Below are the code and all the weights of a small trained network. Each question names an input and a class and asks about switching units off, where a switched-off unit gives its printed mean instead of its output.

import numpy as np


def w(rows, s, z=0):
    codes = np.array(rows[::2]) - 128.0
    scale = np.full(codes.shape[1], s)
    scale[-1] = z or s
    return codes * scale


def f(y):
    return y / 2 * (1 + np.tanh(0.7978845608 * (y + 0.044715 * y**3)))


def log_softmax(a):
    a = a - a.max(-1, keepdims=True)
    return a - np.log(np.exp(a).sum(-1, keepdims=True))


def net(x, mask):
    res = np.array(x, float).reshape(1, 6) / 4 @ E
    y = f(res @ A[0][:, :-1].T + A[0][:, -1])
    res = res + np.where(mask, y, B[0][:, -1]) @ B[0][:, :-1]
    return log_softmax(res[-1] @ U[:, :-1].T + U[:, -1])


A, B = {}, {}
E = w([
[120,85,83,117,192],'x0',
[150,125,132,109,88],'x1',
[146,6,141,147,102],'x2',
[154,160,177,187,174],'x3',
[122,101,170,43,168],'x4',
[216,155,93,130,131],'x5',
],0.012)
A[0] = w([
[10,74,221,88,118,152],'neuron 1',
[17,96,192,100,106,122],'neuron 2',
[199,169,90,128,36,124],'neuron 3',
[98,130,225,61,129,157],'neuron 4',
[120,105,108,203,68,200],'neuron 5',
[162,74,149,211,170,165],'neuron 6',
[57,66,114,199,30,110],'neuron 7',
[104,104,25,99,208,106],'neuron 8',
[30,115,156,99,144,133],'neuron 9',
[193,219,113,100,139,161],'neuron 10',
[223,114,157,94,110,252],'neuron 11',
[177,20,108,85,83,75],'neuron 12',
[177,236,93,155,112,225],'neuron 13',
[123,150,6,91,153,207],'neuron 14',
[77,61,105,200,18,132],'neuron 15',
[192,152,101,105,23,167],'neuron 16',
[108,71,1,108,211,124],'neuron 17',
[123,220,253,145,98,134],'neuron 18',
[173,71,192,245,188,176],'neuron 19',
[90,240,122,240,163,176],'neuron 20',
],0.0083,0.004)
B[0] = w([
[157,185,119,141,69,247],'neuron 1',
[159,202,107,120,39,215],'neuron 2',
[181,109,157,212,95,190],'neuron 3',
[137,182,183,122,78,203],'neuron 4',
[168,31,81,245,131,195],'neuron 5',
[141,178,218,212,212,192],'neuron 6',
[190,108,31,157,94,209],'neuron 7',
[104,99,152,53,185,193],'neuron 8',
[172,219,130,73,62,191],'neuron 9',
[139,56,103,215,139,213],'neuron 10',
[174,76,150,151,153,202],'neuron 11',
[89,101,117,191,170,206],'neuron 12',
[137,82,99,254,154,248],'neuron 13',
[140,74,123,132,226,208],'neuron 14',
[178,49,25,207,86,217],'neuron 15',
[190,131,128,199,117,192],'neuron 16',
[105,153,178,72,245,213],'neuron 17',
[59,168,209,95,214,223],'neuron 18',
[86,144,209,239,216,219],'neuron 19',
[15,75,31,229,175,255],'neuron 20',
],0.0074,0.0085)
U = w([
[204,91,108,192,81,202],'0',
[9,100,102,192,166,193],'1',
[119,98,105,61,179,42],'2',
[103,153,253,142,178,153],'3',
[108,191,128,85,27,4],'4',
],0.011,0.002)

Each question gives the input, the list of numbers given to net, and the class t.
The units are the neurons (one row each of A and B). Each row of codes is followed by its name. A weight is (code - 128) times the scale printed after its matrix; where a second scale follows, it is the last column's (A, B and U).
mask holds one flag per neuron, in row order. A switched-off neuron (its flag False) gives its mean, the last column of its row in B, instead of its output. The means were averaged over made-up inputs and are rounded, as every weight is.
A unit's drop is (log p(t) with every unit on - log p(t) with that unit switched off) / (log p(t) with every unit on - log p(t) with every unit switched off).
The circuit of an input: a set's keep is (log p(t) with only the set's units on - log p(t) with every unit switched off) / (log p(t) with every unit on - log p(t) with every unit switched off). Starting from the 12 units with the biggest drops (on a tie, the unit counted first), units are removed one at a time, each time the one whose removal leaves the highest keep (on an exact tie, the one counted first), for as long as the keep stays at least 0.8.
circuit, biggest first: the units of the circuit, biggest drop first
k most important neurons: the k neurons with the biggest drops, biggest first
drop of u: that unit's drop, to one decimal
input [6,-2,7,5,-8,2], class 1: circuit, biggest first => [neuron 19]
input [-8,-1,-8,6,8,5], class 1: 3 most important neurons => [neuron 20; neuron 10; neuron 13]
input [3,5,7,-3,4,-7], class 0: 2 most important neurons => [neuron 15; neuron 12]
input [6,4,-8,-5,2,-6], class 4: 2 most important neurons => [neuron 9; neuron 2]
input [1,-7,5,-3,-7,-2], class 0: 2 most important neurons => [neuron 7; neuron 15]
input [6,-3,-6,-6,7,-6], class 2: 3 most important neurons => [neuron 17; neuron 14; neuron 8]
input [4,6,-3,0,7,1], class 2: 2 most important neurons => [neuron 19; neuron 6]
input [8,4,5,-2,-1,-8], class 0: drop of neuron 20 => 0.1
input [7,-2,-4,-5,-4,3], class 2: drop of neuron 17 => 0.2
input [-3,4,8,-8,6,-4], class 0: drop of neuron 15 => 0.5
input [-6,1,-7,6,4,8], class 1: drop of neuron 18 => 0.3
input [-8,7,-2,8,-5,7], class 1: 2 most important neurons => [neuron 20; neuron 18]
